What each symbol does to the elements:
CQ γ TL
CQ η GZ
HH γ NG
HH η CL
PH γ SN
PH η CC
TL γ TN
TL η RQ
BT γ GS
BT η TR
RD γ TC
RD η QR
HF γ HP
HF η LT
SD γ LM
SD η FL
GS γ FQ
GS η ZQ
RQ γ GZ
RQ η TL
CF γ ZZ
CF η ZL
NR γ QR
NR η TC
GD γ GB
GD η RH
MH γ CF
MH η TD
CL γ RD
CL η HH
FQ γ MG
FQ η GT
GT γ ZQ
GT η FQ
RH γ NB
RH η GD
TR γ SD
TR η BT
GB γ SJ
GB η SM
BS γ PH
BS η HC
QF γ JC
QF η QQ
FT γ CQ
FT η DM
TC γ TP
TC η NR
ZL γ TD
ZL η CF
MG γ BS
MG η QN
JC γ CL
JC η NG
SM γ RH
SM η GB
LT γ FT
LT η HF
SJ γ SZ
SJ η TZ
ZQ γ TR
ZQ η GS
ZZ γ TZ
ZZ η SZ
HP γ NR
HP η TP
DM γ HF
DM η FT
LM γ RQ
LM η TN
TD γ QF
TD η MH
TZ γ SM
TZ η SJ
TN γ FL
TN η LM
QR γ HH
QR η RD
QQ γ MH
QQ η QF
HC γ QN
HC η BS
SN γ GD
SN η NB
QN γ GT
QN η MG
CC γ HC
CC η PH
GZ γ DM
GZ η CQ
SZ γ ZL
SZ η ZZ
NB γ CC
NB η SN
TP γ LT
TP η HP
NG γ QQ
NG η JC
FL γ BT
FL η SD

The rows follow the links: the fewer symbols apart two elements are, the more alike their rows tend to be.

Row, then element:
47 14 17 -63 19 34 -10 -58 -10 -7 13 -31 42 -44 62 25 7 -16 -26 -72 13 3 -34 -46 -25 -13 -10 -23 -60 27 -67 -3 -2 -31 -34 -36 67 -45 2 -11 21 54 -83 12 -7 15 37 -> NR
5 -5 -13 -27 -59 75 -29 -43 -36 22 9 6 39 -35 56 -95 -96 54 -37 10 -36 -2 13 32 5 58 48 -69 -6 32 -50 -19 32 -10 -12 -17 26 5 1 9 -27 -4 -31 -2 -36 -78 40 -> GD
-17 -52 -1 64 -35 20 -2 31 42 6 2 30 29 46 -29 -28 -30 23 2 41 -36 -38 -46 36 30 33 50 -23 77 13 94 -62 42 41 35 -3 9 42 -40 -17 11 -36 83 -32 0 -23 20 -> CF
-25 -33 8 31 15 36 -1 29 48 62 -2 13 -2 46 -95 17 6 29 50 39 -40 4 -26 42 -15 7 -17 -53 100 -11 50 -52 5 37 42 12 -19 9 -56 -42 -25 -35 37 24 -1 -25 -55 -> TZ
29 53 46 -1 -17 -33 20 -4 42 -19 24 33 -7 26 -25 45 62 -12 26 -53 37 -35 -23 -13 -35 -24 -56 1 10 -9 107 -82 35 -5 15 31 5 50 2 -55 53 33 9 16 56 27 -51 -> CL
23 35 36 -64 10 -59 -21 -13 -31 -23 42 -41 -47 -36 40 32 37 1 2 -15 58 -22 13 24 -79 -50 -45 27 -25 -43 -15 39 -22 -5 -23 46 -24 5 78 -18 -4 47 -82 27 48 52 -5 -> HC
-27 -61 -24 32 62 -40 -1 42 -19 -1 -14 -33 -20 7 -23 24 15 -29 16 64 1 20 9 6 9 -37 29 54 24 -33 -76 101 -69 41 9 5 -37 -71 8 47 -42 -43 16 -7 -29 49 22 -> TN
25 27 50 -48 48 -39 -12 -19 -5 13 39 -33 -48 -19 13 55 55 2 24 -3 58 4 8 16 -100 -57 -64 1 19 -39 -22 21 -29 -12 -10 48 -7 -13 46 -28 -17 43 -87 51 43 40 -42 -> CC
-36 -35 -7 10 9 -25 -30 32 -49 26 14 -40 -49 -17 -13 -49 -41 30 -9 85 -7 4 48 84 -24 -10 38 11 49 -44 -54 84 -35 22 -2 27 -70 -37 31 27 -69 -35 -17 16 4 -9 10 -> CQ
26 31 10 -27 -5 -83 -24 -7 -42 -65 33 -35 -46 -39 47 -2 14 -14 -23 -2 67 -27 24 26 -55 -29 -25 63 -38 -17 -4 42 -11 -5 -6 40 -40 11 90 5 17 46 -48 5 45 50 3 -> QN
2 69 -8 -40 -58 43 -11 -44 -14 -2 -9 25 36 -29 62 -53 -47 22 -24 -56 -13 25 45 -25 43 47 5 -38 -77 34 -10 -46 55 -52 -8 -20 8 63 9 -18 12 18 -25 22 -9 -73 -6 -> PH
2 16 47 -43 55 0 3 -29 -5 57 25 -24 -28 -13 -50 74 59 9 55 2 34 10 9 25 -94 -46 -82 -28 40 -40 -15 -2 -36 2 -2 44 -22 -22 5 -38 -23 23 -71 64 26 18 -60 -> NB
6 -55 -21 -17 -25 81 -26 -24 -21 27 19 -13 40 -29 44 -75 -89 72 -41 44 -55 -28 -22 46 0 41 60 -65 38 17 -52 3 18 -4 -7 -24 27 -15 -29 8 -53 -6 -30 -8 -32 -55 61 -> GB

Each walk starts at a row. The symbols on each line, taken left to right, move it on to the next element.
Answer with the element's row; about right is enough.
new walk
-1 4 50 -10 53 29 6 2 25 86 7 -17 -28 0 -82 67 45 15 58 15 16 5 -6 33 -76 -32 -73 -61 61 -29 5 -24 -42 16 6 33 -8 -23 -23 -48 -39 -4 -54 54 14 9 -74
η γ γ γ η	-22 -45 9 59 -12 34 1 30 57 35 -13 35 3 50 -82 0 -21 19 32 46 -45 -13 -36 36 8 11 20 -42 93 -8 92 -60 30 36 29 11 -10 12 -66 -13 -14 -46 68 -5 8 -22 -32
γ γ η η	-12 -27 34 14 23 29 -2 8 39 77 -11 11 -15 37 -93 57 26 18 56 22 -14 14 -11 22 -41 -25 -49 -66 99 -26 35 -41 -19 9 25 25 -11 -14 -45 -40 -32 -27 -10 35 -5 -8 -72
new walk
0 24 -15 9 44 -40 37 17 7 -12 -35 24 -1 16 -19 66 64 -84 12 -53 32 62 13 -94 66 -24 -39 59 -78 19 -23 24 -30 -27 -8 -20 14 -20 -6 11 41 -4 57 -15 -8 41 -30
γ η γ η γ	14 46 -17 -9 22 -21 32 -9 0 -25 -40 26 3 19 8 49 55 -76 4 -94 25 56 13 -78 66 3 -41 35 -95 30 -11 8 7 -38 -15 -41 9 14 3 4 52 8 22 -13 -9 19 -32
γ η η η η	15 83 -8 -21 -9 -12 18 -27 -2 -9 -25 46 10 -5 23 13 17 -52 2 -109 21 55 28 -81 70 17 -44 13 -104 49 20 -39 30 -48 -14 -33 19 55 6 -5 47 16 12 -3 -5 -12 -29
new walk
22 89 1 -35 -39 16 7 -44 -10 -7 -20 47 22 -14 42 -36 -4 -16 -27 -91 8 41 41 -51 53 40 -36 -11 -99 50 0 -45 35 -65 -4 -26 15 66 4 -15 34 22 4 2 -8 -46 -9
η η γ γ	-2 29 -7 -34 -66 71 -20 -50 -27 20 -2 3 33 -25 58 -88 -76 45 -37 -11 -31 16 40 15 39 67 17 -64 -33 48 -36 -35 39 -40 -5 -33 17 54 -3 -10 -15 4 -38 17 -26 -72 28
η γ γ γ γ	6 30 -1 -17 -17 -84 -27 18 -44 -75 23 -18 -45 -15 71 -29 -5 -12 -19 20 55 -26 34 17 -25 -20 1 86 -44 -18 7 54 6 -3 -10 34 -59 26 88 30 30 19 -26 -15 39 47 31
new walk
-34 -45 -24 3 27 -26 -19 57 -30 6 8 -37 -40 -8 -19 -11 -23 -1 12 95 -11 21 37 43 -8 -21 38 36 24 -36 -73 101 -60 38 3 19 -57 -61 24 37 -62 -35 8 -12 -16 24 20
γ γ γ η η	-12 -6 -28 27 61 -41 29 32 4 -20 -46 -1 -10 22 -29 66 50 -88 12 -12 20 46 5 -65 40 -42 -16 74 -39 -2 -53 65 -54 5 3 -23 3 -57 -9 37 29 -12 36 -23 -19 54 -12
η γ η η η	-22 -43 -19 25 68 -46 24 53 -11 -17 -25 -20 -1 5 -27 48 40 -53 5 15 10 49 8 -32 35 -48 14 67 -18 -16 -62 96 -68 21 -4 -21 -17 -73 -9 45 -14 -30 46 -20 -29 61 -5
new walk
-2 -77 -5 27 -3 50 -18 -10 1 30 8 -36 52 -21 21 -48 -57 45 -22 45 -58 -38 -63 30 -25 23 72 -38 60 12 -55 16 -23 23 -26 -18 52 -54 -45 34 -38 -26 -7 -19 -36 -16 72
η η η η γ	5 -96 -2 35 36 52 -3 1 15 22 20 -31 48 -6 -4 0 -22 23 -21 41 -31 -43 -86 18 -13 -6 69 -43 87 -4 -35 10 -10 35 -5 -19 61 -86 -51 21 -16 -2 11 -30 -28 8 68
γ γ η γ η	20 -88 -1 52 38 30 14 20 39 13 11 -34 33 15 -29 44 22 -3 0 21 -21 -36 -94 -9 -20 -19 46 -15 73 -12 -5 1 -27 48 -16 -20 63 -74 -57 24 -5 11 25 -34 -11 43 43
new walk
29 -6 -10 11 -44 4 -4 -27 -4 -87 39 1 42 -23 82 -49 -39 27 -52 -21 2 -72 -61 -5 -8 29 55 14 -2 32 39 -26 53 -5 -13 -12 61 26 17 23 48 40 6 -55 24 9 78
γ η η η γ	30 15 19 19 13 -29 30 -1 56 -26 11 21 -4 37 -31 89 83 -30 31 -51 36 -30 -62 -31 -36 -21 -47 12 32 1 93 -66 13 10 8 16 38 2 -12 -44 57 29 23 -1 36 54 -26
γ γ η	53 7 14 -39 -9 19 -17 -68 -19 -45 25 -20 38 -41 89 6 1 2 -57 -59 13 -30 -59 -38 -32 0 17 -4 -45 28 -41 2 16 -15 -45 -26 85 -28 16 0 32 57 -66 -3 4 24 54
new walk
21 -64 20 51 44 -1 16 10 56 -10 -6 -11 32 28 -32 73 63 -20 13 7 2 -32 -105 -28 -30 -29 14 -8 67 -5 39 -19 -24 36 7 -10 69 -61 -53 8 24 8 30 -27 4 59 32
γ η η	41 -29 25 25 41 -16 22 9 60 -17 7 1 33 40 -38 87 72 -39 21 -25 24 -32 -99 -32 -27 -45 -20 4 52 -1 62 -41 12 19 4 -1 57 -19 -50 -16 50 21 25 -27 18 53 -10
η η η γ	10 -31 -12 55 -55 13 -6 16 37 -34 4 33 35 26 6 -52 -32 34 -15 36 -34 -60 -47 26 28 34 66 6 51 12 95 -54 62 35 7 -5 10 31 -25 11 31 -15 70 -46 5 4 53
new walk
-30 -3 3 -17 -21 -3 -44 27 -33 18 27 -16 -50 -32 6 -67 -54 59 3 95 -9 -7 79 89 -37 13 17 -5 32 -31 -29 42 -9 15 22 36 -81 22 40 0 -69 -29 -32 34 3 -24 -9
η γ γ η	-12 55 28 -28 -53 -13 -20 -12 -17 20 40 13 -56 -8 13 -47 -12 50 20 21 26 -9 62 71 -56 4 -22 -21 15 -12 66 -29 40 -10 21 62 -58 73 54 -32 -9 1 -40 41 44 -28 -46
γ η γ η γ	-18 34 14 -30 -45 -13 -43 1 -23 22 31 -4 -53 -5 3 -60 -51 56 1 65 6 -13 85 81 -49 20 -7 -22 17 -35 11 3 17 4 14 56 -89 50 57 -13 -57 -3 -31 36 29 -31 -29
new walk
19 70 36 -21 -31 -31 2 -15 32 -15 -1 31 -28 14 -12 22 45 11 33 -43 33 -39 1 13 -38 -1 -59 -11 6 -3 110 -70 40 -13 15 36 -19 92 29 -63 41 21 -5 29 57 11 -58
η η η γ	58 -4 1 -33 -27 0 -13 -48 -9 -64 36 -7 45 -44 98 -33 -27 6 -64 -50 18 -52 -60 -21 -17 9 52 9 -37 31 0 -18 43 -24 -28 -6 76 -12 16 17 45 64 -30 -35 14 27 75
γ γ η η	22 -26 -16 22 -57 2 -16 1 13 -75 20 8 33 7 64 -58 -44 27 -38 2 -13 -72 -65 7 6 35 64 10 22 27 79 -47 62 18 -2 -15 43 35 -11 22 41 12 34 -57 20 -7 77
new walk
26 15 11 -53 41 49 11 -71 -21 44 -7 -16 32 -50 28 30 14 -13 -10 -68 -9 38 -30 -53 -14 -14 -40 -40 -58 25 -88 2 -12 -48 -40 -35 78 -56 -22 -13 1 42 -84 25 -25 -14 -4
η γ η	10 16 0 -28 41 57 13 -44 -2 73 -23 -18 22 -19 -25 43 19 -19 4 -52 -20 80 10 -53 19 -10 -49 -57 -35 12 -95 -3 -36 -37 -28 -52 61 -47 -43 -6 -24 6 -49 38 -48 -24 -20
γ γ η	8 75 35 -37 -48 -30 -9 -4 7 1 18 34 -41 -7 -10 -19 1 24 17 -12 32 -22 44 46 -51 8 -49 -13 5 -14 79 -64 55 -18 14 42 -62 97 58 -64 6 20 -26 31 59 -15 -52
